Rows, each with roughly how far along a hidden order it lies (0 to 12):
(in the rows, 128 means zero)
114; 61; 93; 117; 173; 93; 168; 136; 145; 135; 179; 176; 137; 109; 114; 157; 170; 105; 109; 129; 105; 175; 133; 87; 122; 107; 65; 118; 104; 63; 225; 148; 114; 118; 117; 146; 162; 136; 110; 112; 125; 147; 160; 93; 192; 144  1
116; 128; 125; 123; 115; 138; 99; 82; 75; 145; 202; 90; 179; 114; 133; 94; 126; 120; 125; 127; 136; 148; 147; 125; 103; 104; 127; 149; 137; 138; 51; 120; 93; 127; 121; 74; 137; 158; 89; 109; 89; 36; 169; 131; 71; 122  1
76; 73; 103; 123; 133; 131; 83; 116; 86; 127; 194; 136; 74; 79; 146; 131; 100; 140; 102; 81; 123; 113; 140; 142; 131; 117; 123; 155; 147; 116; 111; 117; 102; 107; 111; 101; 106; 140; 117; 103; 136; 59; 112; 119; 96; 121  6
128; 137; 137; 123; 121; 121; 104; 164; 163; 152; 174; 116; 181; 92; 88; 115; 128; 101; 128; 155; 82; 135; 136; 121; 177; 111; 64; 135; 162; 83; 108; 144; 92; 131; 125; 105; 114; 149; 117; 127; 54; 87; 168; 159; 147; 141  5
147; 72; 85; 127; 161; 142; 122; 95; 218; 130; 145; 106; 122; 111; 120; 162; 132; 120; 77; 158; 124; 147; 135; 134; 147; 98; 100; 126; 102; 123; 173; 136; 132; 110; 117; 134; 96; 109; 133; 104; 111; 208; 109; 66; 169; 160  5
170; 171; 158; 131; 146; 169; 114; 80; 142; 143; 128; 135; 159; 114; 142; 84; 102; 111; 151; 120; 151; 126; 140; 130; 104; 89; 183; 120; 100; 194; 79; 89; 139; 136; 128; 95; 126; 130; 113; 124; 115; 150; 103; 132; 125; 131  7
147; 141; 126; 124; 142; 177; 115; 104; 172; 121; 136; 114; 117; 147; 128; 142; 119; 161; 124; 107; 161; 130; 153; 130; 147; 89; 117; 103; 151; 187; 141; 109; 108; 129; 129; 105; 117; 108; 140; 127; 131; 204; 85; 116; 211; 129  9
105; 74; 138; 123; 177; 135; 115; 125; 120; 128; 131; 224; 80; 48; 173; 100; 106; 132; 153; 54; 164; 115; 139; 118; 89; 93; 176; 145; 112; 185; 150; 93; 155; 120; 121; 116; 129; 165; 121; 120; 159; 168; 55; 117; 144; 109  8
120; 102; 81; 127; 135; 167; 84; 110; 112; 102; 179; 61; 79; 166; 100; 164; 100; 157; 85; 123; 131; 100; 139; 158; 191; 121; 81; 134; 147; 110; 123; 127; 83; 98; 116; 119; 73; 105; 142; 118; 150; 84; 110; 121; 161; 144  7
106; 144; 144; 122; 152; 128; 106; 131; 101; 146; 157; 197; 135; 88; 150; 105; 133; 129; 154; 77; 146; 138; 146; 111; 98; 99; 130; 130; 144; 162; 132; 110; 128; 129; 122; 104; 147; 156; 106; 126; 122; 124; 105; 140; 160; 115  5
105; 58; 115; 121; 126; 153; 84; 142; 247; 144; 152; 88; 101; 42; 101; 129; 101; 119; 104; 123; 73; 108; 142; 161; 214; 97; 95; 172; 179; 91; 108; 122; 98; 128; 121; 102; 63; 113; 151; 99; 85; 160; 113; 157; 110; 149  12
135; 128; 96; 125; 127; 148; 136; 119; 99; 110; 170; 80; 187; 166; 95; 137; 156; 140; 103; 154; 162; 136; 143; 129; 146; 125; 61; 111; 146; 109; 129; 150; 83; 121; 127; 114; 123; 152; 112; 134; 118; 83; 159; 118; 186; 130  0
77; 145; 166; 110; 136; 105; 70; 126; 132; 138; 155; 138; 112; 50; 174; 103; 125; 163; 150; 62; 119; 133; 133; 144; 140; 133; 107; 174; 218; 168; 125; 118; 91; 123; 135; 111; 128; 137; 133; 131; 145; 181; 102; 136; 132; 124  7
150; 114; 125; 122; 149; 126; 160; 113; 153; 137; 146; 138; 176; 128; 107; 140; 157; 102; 120; 156; 123; 156; 129; 103; 134; 109; 107; 118; 98; 116; 170; 132; 113; 127; 130; 132; 152; 127; 115; 124; 105; 159; 161; 111; 159; 152  3
136; 138; 119; 121; 160; 141; 147; 157; 94; 108; 131; 211; 166; 146; 116; 141; 155; 144; 141; 112; 173; 134; 139; 98; 133; 111; 90; 93; 126; 159; 200; 133; 108; 127; 134; 136; 161; 173; 120; 159; 171; 158; 115; 131; 254; 115  3
186; 217; 156; 132; 162; 133; 110; 40; 145; 139; 128; 93; 178; 158; 166; 125; 134; 138; 115; 161; 152; 158; 119; 142; 99; 131; 127; 130; 106; 191; 114; 125; 154; 116; 134; 133; 120; 102; 117; 131; 126; 223; 124; 63; 156; 165  0
106; 66; 114; 118; 143; 132; 109; 170; 174; 123; 147; 142; 108; 62; 112; 142; 129; 127; 113; 125; 104; 108; 125; 138; 181; 126; 88; 148; 160; 88; 146; 132; 102; 117; 126; 129; 93; 148; 139; 120; 136; 138; 130; 150; 153; 146  8
115; 146; 150; 111; 154; 94; 128; 85; 103; 135; 158; 172; 151; 116; 171; 144; 159; 145; 142; 97; 144; 174; 128; 110; 91; 127; 103; 140; 141; 162; 175; 126; 111; 124; 137; 130; 186; 128; 112; 126; 156; 192; 139; 92; 161; 131  1
141; 220; 177; 129; 124; 129; 57; 101; 148; 153; 152; 84; 168; 111; 128; 106; 113; 135; 137; 129; 102; 133; 128; 150; 144; 134; 98; 138; 169; 165; 75; 127; 110; 125; 134; 102; 99; 120; 117; 135; 80; 135; 138; 135; 119; 145  4

Next part:
172; 158; 174; 181; 151; 187; 155; 179; 158; 149; 155; 167; 191; 152; 193; 196; 168; 159; 180; 152; 137; 173; 144; 187; 146; 137; 140; 160; 142; 142; 139; 137; 140; 134; 147; 137; 132; 141; 131; 137; 133; 123; 125; 126; 123; 125; 121; 123; 116; 109; 118; 111; 126; 115; 119; 97; 117; 106; 112; 105; 87; 109; 113; 51; 90; 93; 93; 83; 117; 24; 75; 36; 61; 100; 68; 65; 95; 56; 1; 53; 80; 79; 107; 96; 29; 48; 81; 96  0
167; 160; 176; 181; 154; 188; 155; 184; 160; 154; 158; 157; 192; 152; 196; 182; 161; 155; 173; 148; 136; 160; 135; 164; 136; 130; 129; 129; 125; 126; 113; 117; 116; 119; 99; 100; 114; 95; 102; 98; 91; 95; 87; 116; 100; 94; 56; 106; 92; 77; 95; 90; 120; 105; 104; 76; 112; 98; 110; 104; 93; 117; 121; 108; 116; 124; 125; 130; 130; 148; 143; 169; 158; 144; 157; 185; 151; 184; 250; 188; 176; 171; 151; 165; 215; 217; 171; 162  4
112; 113; 90; 91; 109; 85; 112; 95; 110; 119; 121; 132; 153; 141; 166; 190; 167; 158; 172; 152; 134; 153; 137; 135; 117; 126; 117; 98; 110; 95; 113; 107; 108; 116; 109; 122; 129; 140; 145; 150; 164; 153; 161; 136; 148; 152; 158; 134; 130; 118; 116; 109; 123; 111; 107; 76; 113; 100; 111; 112; 120; 130; 130; 160; 166; 165; 157; 156; 138; 217; 158; 177; 144; 128; 119; 101; 110; 77; 28; 68; 84; 92; 113; 109; 75; 117; 130; 133  11
153; 149; 160; 166; 145; 167; 141; 165; 149; 139; 137; 133; 127; 126; 118; 97; 103; 107; 97; 102; 122; 80; 110; 83; 112; 120; 120; 106; 124; 134; 134; 138; 142; 141; 158; 159; 144; 156; 148; 147; 147; 148; 144; 130; 130; 123; 101; 120; 109; 96; 104; 101; 122; 110; 109; 99; 118; 115; 119; 122; 127; 132; 135; 167; 154; 161; 154; 166; 137; 191; 161; 190; 164; 139; 142; 129; 130; 115; 87; 105; 105; 97; 110; 102; 53; 69; 96; 108  12
151; 138; 135; 140; 134; 121; 120; 118; 127; 125; 116; 117; 87; 112; 114; 69; 87; 102; 95; 103; 124; 83; 104; 95; 109; 112; 112; 86; 106; 115; 113; 114; 102; 121; 107; 110; 121; 108; 115; 117; 114; 138; 137; 134; 134; 135; 151; 134; 139; 149; 141; 149; 133; 135; 145; 185; 138; 152; 148; 161; 165; 147; 143; 203; 154; 161; 150; 173; 136; 177; 157; 178; 157; 138; 154; 123; 143; 149; 149; 149; 137; 119; 120; 119; 115; 84; 109; 110  1
135; 135; 125; 162; 135; 140; 141; 140; 126; 132; 138; 154; 173; 137; 148; 156; 159; 150; 162; 148; 133; 133; 146; 189; 153; 135; 141; 168; 144; 146; 146; 140; 148; 137; 168; 146; 139; 146; 151; 150; 151; 129; 138; 130; 133; 140; 156; 128; 134; 129; 131; 128; 129; 127; 143; 134; 122; 137; 128; 132; 132; 136; 132; 76; 134; 125; 112; 93; 124; 79; 102; 93; 81; 112; 84; 134; 102; 73; 39; 80; 103; 107; 121; 107; 45; 86; 102; 110  6
146; 141; 144; 154; 192; 145; 137; 150; 140; 139; 140; 141; 149; 138; 166; 149; 137; 141; 153; 135; 136; 151; 130; 174; 139; 132; 134; 139; 130; 140; 134; 131; 127; 130; 130; 131; 127; 121; 122; 123; 121; 123; 125; 126; 119; 114; 114; 119; 113; 109; 113; 112; 124; 113; 116; 111; 118; 105; 116; 117; 102; 117; 120; 103; 110; 116; 115; 121; 125; 82; 115; 111; 118; 125; 123; 122; 129; 135; 141; 144; 145; 133; 133; 135; 161; 139; 142; 137  5
166; 151; 146; 163; 140; 127; 121; 117; 112; 116; 111; 119; 61; 104; 109; 91; 107; 129; 147; 132; 138; 157; 137; 215; 147; 132; 136; 140; 125; 130; 126; 114; 103; 117; 110; 101; 113; 103; 120; 123; 123; 136; 152; 138; 143; 149; 186; 140; 145; 142; 127; 131; 128; 113; 123; 111; 114; 106; 111; 123; 101; 125; 130; 123; 134; 152; 142; 159; 138; 180; 164; 193; 147; 134; 137; 128; 125; 92; 51; 102; 112; 101; 115; 114; 108; 115; 127; 137  12
128; 121; 117; 114; 123; 96; 112; 105; 119; 120; 117; 113; 99; 119; 121; 100; 106; 121; 127; 124; 131; 146; 127; 177; 133; 134; 135; 145; 136; 151; 138; 144; 133; 137; 146; 145; 134; 130; 124; 122; 117; 130; 125; 127; 119; 114; 100; 117; 111; 109; 112; 113; 125; 117; 112; 117; 124; 113; 124; 129; 124; 129; 126; 174; 131; 140; 141; 165; 135; 169; 155; 179; 165; 140; 156; 130; 146; 151; 167; 35; 134; 118; 121; 119; 118; 100; 111; 105  7
160; 143; 152; 155; 138; 127; 126; 135; 133; 127; 119; 118; 92; 116; 116; 98; 92; 111; 111; 118; 133; 134; 124; 169; 134; 132; 135; 145; 134; 152; 137; 137; 126; 134; 127; 130; 126; 110; 110; 113; 100; 125; 120; 128; 124; 118; 127; 127; 131; 136; 134; 144; 132; 135; 134; 166; 134; 134; 135; 141; 130; 124; 122; 122; 100; 115; 112; 124; 123; 67; 113; 110; 118; 128; 136; 114; 146; 167; 194; 180; 162; 157; 132; 143; 179; 142; 131; 131  11
107; 107; 91; 113; 120; 106; 121; 101; 115; 117; 126; 138; 113; 131; 144; 153; 149; 145; 161; 149; 134; 153; 143; 172; 150; 137; 139; 153; 139; 137; 137; 128; 130; 127; 123; 118; 122; 112; 117; 117; 108; 103; 103; 120; 109; 108; 94; 117; 114; 106; 115; 117; 127; 120; 138; 140; 129; 139; 139; 155; 165; 152; 149; 165; 172; 156; 149; 144; 133; 177; 145; 175; 137; 133; 124; 154; 123; 104; 90; 101; 109; 111; 119; 109; 61; 81; 96; 109  10
157; 143; 139; 171; 147; 151; 139; 160; 146; 145; 150; 154; 158; 146; 203; 184; 151; 156; 187; 153; 145; 187; 145; 250; 162; 142; 150; 184; 151; 179; 160; 159; 160; 152; 195; 179; 153; 175; 162; 167; 176; 169; 183; 145; 158; 163; 226; 148; 160; 165; 155; 161; 135; 137; 154; 194; 137; 158; 150; 170; 169; 151; 146; 151; 160; 154; 134; 145; 132; 121; 140; 150; 124; 129; 122; 116; 128; 116; 104; 116; 124; 109; 118; 111; 78; 84; 99; 107  7
